Below is a small trained network, with its code and all its weights. Each question gives an input and a target symbol and asks what happens when units are switched off, that is, made to give their printed mean instead of their output.

import numpy as np


def w(rows, s, z=0):
    codes = np.array(rows[::2]) - 128.0
    scale = np.full(codes.shape[1], s)
    scale[-1] = z or s
    return codes * scale


def norm(h):
    return h / np.sqrt((h * h).mean(-1, keepdims=True) + 1e-5)


def softmax(a):
    e = np.exp(a - a.max(-1, keepdims=True))
    return e / e.sum(-1, keepdims=True)


def log_softmax(a):
    a = a - a.max(-1, keepdims=True)
    return a - np.log(np.exp(a).sum(-1, keepdims=True))


def net(x, mask):
    ids = ['αβζλστψω'.index(c) for c in x.split()]
    T = len(ids)
    res = E[ids] + P[:T]
    u = 0
    for l in range(2):
        r = norm(res)
        for j in range(3):
            rows = slice(3 * j, 3 * j + 3)
            q, k, v = (r @ M[l][rows].T for M in (Q, K, V))
            z = softmax(np.where(np.tri(T) > 0, q @ k.T / 3**0.5, -1e9)) @ v
            o = O[l][rows]
            res = res + np.where(mask[u + j], z, o[:, -1]) @ o[:, :-1]
        u += 3
    return log_softmax(norm(res)[-1] @ U[:, :-1].T + U[:, -1])


Q, K, V, O = {}, {}, {}, {}
E = w([
[213,101,133,151,162,170,131,225],'α',
[63,160,93,31,141,39,76,206],'β',
[210,31,165,37,144,122,136,95],'ζ',
[120,74,101,123,188,127,28,60],'λ',
[176,175,81,113,104,57,147,54],'σ',
[116,38,115,137,204,42,171,97],'τ',
[98,111,205,90,86,113,123,51],'ψ',
[102,28,97,21,2,63,105,133],'ω',
],0.017)
P = w([
[239,67,230,254,108,10,64,134],'0',
[194,93,202,178,130,46,103,132],'1',
[178,119,186,145,146,72,126,133],'2',
[161,127,176,123,152,98,135,134],'3',
[153,138,169,112,145,117,137,137],'4',
[143,140,154,97,149,135,140,135],'5',
[136,150,158,91,146,149,140,137],'6',
[130,153,157,85,139,166,142,137],'7',
[129,155,143,78,143,179,137,134],'8',
[120,158,143,69,140,193,137,133],'9',
[122,163,135,62,137,203,146,125],'10',
],0.0077)
Q[0] = w([
[50,120,99,150,135,94,118,126],'L0H0',
[115,121,156,56,99,93,85,158],'L0H0',
[203,164,104,127,155,161,124,139],'L0H0',
[174,170,163,188,179,163,89,116],'L0H1',
[127,128,107,126,87,167,204,181],'L0H1',
[131,205,113,174,220,175,121,195],'L0H1',
[171,23,163,124,164,127,161,119],'L0H2',
[117,135,170,67,79,10,63,104],'L0H2',
[137,112,172,91,36,163,110,158],'L0H2',
],0.011)
K[0] = w([
[143,124,140,78,161,127,106,148],'L0H0',
[70,101,133,147,112,135,119,140],'L0H0',
[154,162,102,142,98,50,100,128],'L0H0',
[104,97,177,171,193,218,118,98],'L0H1',
[94,158,85,114,62,199,172,168],'L0H1',
[72,110,137,144,225,200,64,245],'L0H1',
[182,100,171,113,130,50,100,97],'L0H2',
[82,183,102,91,89,151,135,57],'L0H2',
[181,109,134,110,67,165,132,132],'L0H2',
],0.011)
V[0] = w([
[169,218,8,130,100,122,235,114],'L0H0',
[91,202,97,100,63,111,179,44],'L0H0',
[149,86,199,102,198,118,204,190],'L0H0',
[94,87,115,131,128,155,254,201],'L0H1',
[39,208,134,174,152,77,41,159],'L0H1',
[99,109,134,155,117,200,174,211],'L0H1',
[15,154,78,159,113,79,106,78],'L0H2',
[165,25,157,188,208,133,240,206],'L0H2',
[124,114,174,131,64,29,86,122],'L0H2',
],0.0069)
O[0] = w([
[20,95,102,161,80,121,160,131,54],'L0H0',
[51,100,121,109,161,205,190,174,110],'L0H0',
[172,142,183,145,144,126,115,150,160],'L0H0',
[198,121,115,149,88,38,155,114,54],'L0H1',
[35,226,135,105,33,110,160,142,109],'L0H1',
[144,114,174,129,85,2,54,53,12],'L0H1',
[128,118,132,169,116,59,113,187,113],'L0H2',
[96,211,120,47,179,140,152,97,83],'L0H2',
[238,187,142,159,84,87,94,101,254],'L0H2',
],0.0073,0.0075)
Q[1] = w([
[93,56,138,187,26,117,102,176],'L1H0',
[16,155,90,113,14,140,169,116],'L1H0',
[7,174,129,130,167,111,127,94],'L1H0',
[180,34,153,169,98,160,114,120],'L1H1',
[149,69,78,202,123,130,188,94],'L1H1',
[165,59,100,228,106,142,164,200],'L1H1',
[49,173,167,133,188,212,160,138],'L1H2',
[36,83,201,90,91,115,124,103],'L1H2',
[159,50,129,161,116,86,175,110],'L1H2',
],0.011)
K[1] = w([
[174,130,96,158,34,98,96,140],'L1H0',
[132,119,163,39,112,62,110,231],'L1H0',
[9,178,141,125,182,100,94,168],'L1H0',
[110,108,173,115,89,138,86,170],'L1H1',
[136,97,150,54,204,72,157,215],'L1H1',
[114,160,194,72,148,73,80,109],'L1H1',
[109,186,49,78,146,160,185,97],'L1H2',
[183,181,116,67,136,103,115,194],'L1H2',
[151,56,128,95,161,112,71,75],'L1H2',
],0.011)
V[1] = w([
[144,83,137,230,143,193,198,6],'L1H0',
[130,102,67,225,167,174,145,93],'L1H0',
[180,255,55,185,81,192,215,136],'L1H0',
[116,140,90,63,67,86,51,148],'L1H1',
[100,111,167,108,137,129,128,85],'L1H1',
[96,115,202,123,168,125,97,84],'L1H1',
[47,81,193,102,142,102,96,45],'L1H2',
[217,116,194,159,147,139,100,126],'L1H2',
[186,52,49,67,158,149,132,140],'L1H2',
],0.0082)
O[1] = w([
[106,159,161,116,87,70,104,181,106],'L1H0',
[157,142,111,164,117,97,77,177,116],'L1H0',
[153,41,127,152,116,163,119,250,193],'L1H0',
[127,150,155,128,146,93,92,159,169],'L1H1',
[127,129,153,82,152,112,115,80,80],'L1H1',
[115,167,118,71,116,115,115,122,95],'L1H1',
[191,86,193,223,188,111,82,72,1],'L1H2',
[67,132,119,155,97,124,142,184,242],'L1H2',
[110,121,107,116,129,158,148,154,204],'L1H2',
],0.011,0.0079)
U = w([
[206,133,145,113,138,58,86,182,254],'α',
[129,194,94,3,117,120,159,156,38],'β',
[166,113,128,50,171,195,188,72,99],'ζ',
[117,135,88,145,165,140,62,90,72],'λ',
[116,82,77,147,146,169,178,164,228],'σ',
[117,121,119,156,195,53,188,107,86],'τ',
[122,172,201,154,97,156,168,100,57],'ψ',
[167,87,79,107,72,69,135,76,23],'ω',
],0.012,0.0056)

Each question gives the input, a string of symbols that net reads in full, and the target symbol t.
The units are the heads (3 rows each of Q, K, V and O). Each row of codes is followed by its name. A weight is (code - 128) times the scale printed after its matrix; where a second scale follows, it is the last column's (O and U).
mask holds one flag per head, layer by layer. A switched-off head (its flag False) gives its mean, the last column of its rows in O, instead of its output. The means were averaged over made-up inputs and are rounded, as every weight is.
A unit's drop is (log p(t) with every unit on - log p(t) with that unit switched off) / (log p(t) with every unit on - log p(t) with every unit switched off).
The circuit of an input: a set's keep is (log p(t) with only the set's units on - log p(t) with every unit switched off) / (log p(t) with every unit on - log p(t) with every unit switched off). Starting from all 6 units, units are removed one at a time, each time the one whose removal leaves the highest keep (on an exact tie, the one counted first), for as long as the keep stays at least 0.8.
units of the circuit, in order: the units of the circuit, biggest drop first
unit that matters most: the unit with the biggest drop
heads that matter: for each layer, one digit per head in row order, 1 if its drop is at least 0.15 and else 0, layers parted by /
drop of u: that unit's drop, to one decimal
input ω α β ζ ψ ψ τ τ β β α, target β: units of the circuit, in order	[L1H0]
input β ψ ζ ψ β ψ ζ ζ ψ β λ, target λ: units of the circuit, in order	[L1H0; L1H2]
input β β β β τ α σ ω α, target β: units of the circuit, in order	[L0H2; L0H0; L0H1; L1H0]
input τ ζ ψ ψ β λ α, target α: heads that matter	010 / 001
input β β α β α β ω λ, target α: units of the circuit, in order	[L0H2; L0H0]
input λ ψ ζ α α α ω ψ, target ψ: units of the circuit, in order	[L1H2; L1H0; L0H2]
input σ ψ β β α τ, target α: units of the circuit, in order	[L1H0; L0H0]
input ω σ α τ α β, target α: units of the circuit, in order	[L1H0; L0H0]
input β λ β α β ψ ω ω β, target ζ: units of the circuit, in order	[L1H0; L0H1]
input α α β ζ ω, target ω: units of the circuit, in order	[L1H0; L0H1; L0H2]
input α σ τ β σ ψ β, target σ: heads that matter	011 / 110
input β ψ ω τ, target τ: heads that matter	000 / 101
input α α ζ σ α σ α τ λ α, target ζ: heads that matter	111 / 001
input σ β ψ β ζ ζ β, target ζ: unit that matters most	L0H1
input σ λ α λ α σ τ σ λ ψ, target α: units of the circuit, in order	[L1H0; L0H0]
input ζ ω β ω α α τ τ, target τ: units of the circuit, in order	[L1H2; L1H0]
input τ σ σ ψ ψ σ β α τ, target β: units of the circuit, in order	[L0H2; L0H1; L1H2; L0H0]
input α β ω ω λ λ α σ σ ζ, target α: heads that matter	001 / 110
input β σ σ α τ τ β σ ζ ω, target α: units of the circuit, in order	[L0H2; L0H0; L1H1]
input τ ω α β β β β ψ, target ψ: heads that matter	011 / 101
input λ β ω β β β τ β β σ, target α: unit that matters most	L0H2
input β ζ τ α β ω α ψ σ λ σ, target σ: heads that matter	101 / 000
input β σ α β, target σ: heads that matter	111 / 110
input ζ λ ψ ζ ω, target ω: heads that matter	011 / 101
input ζ β α ζ σ β λ, target α: drop of L0H2	0.1
input α ζ ζ τ σ β α σ ω σ, target ζ: drop of L0H0	2.2
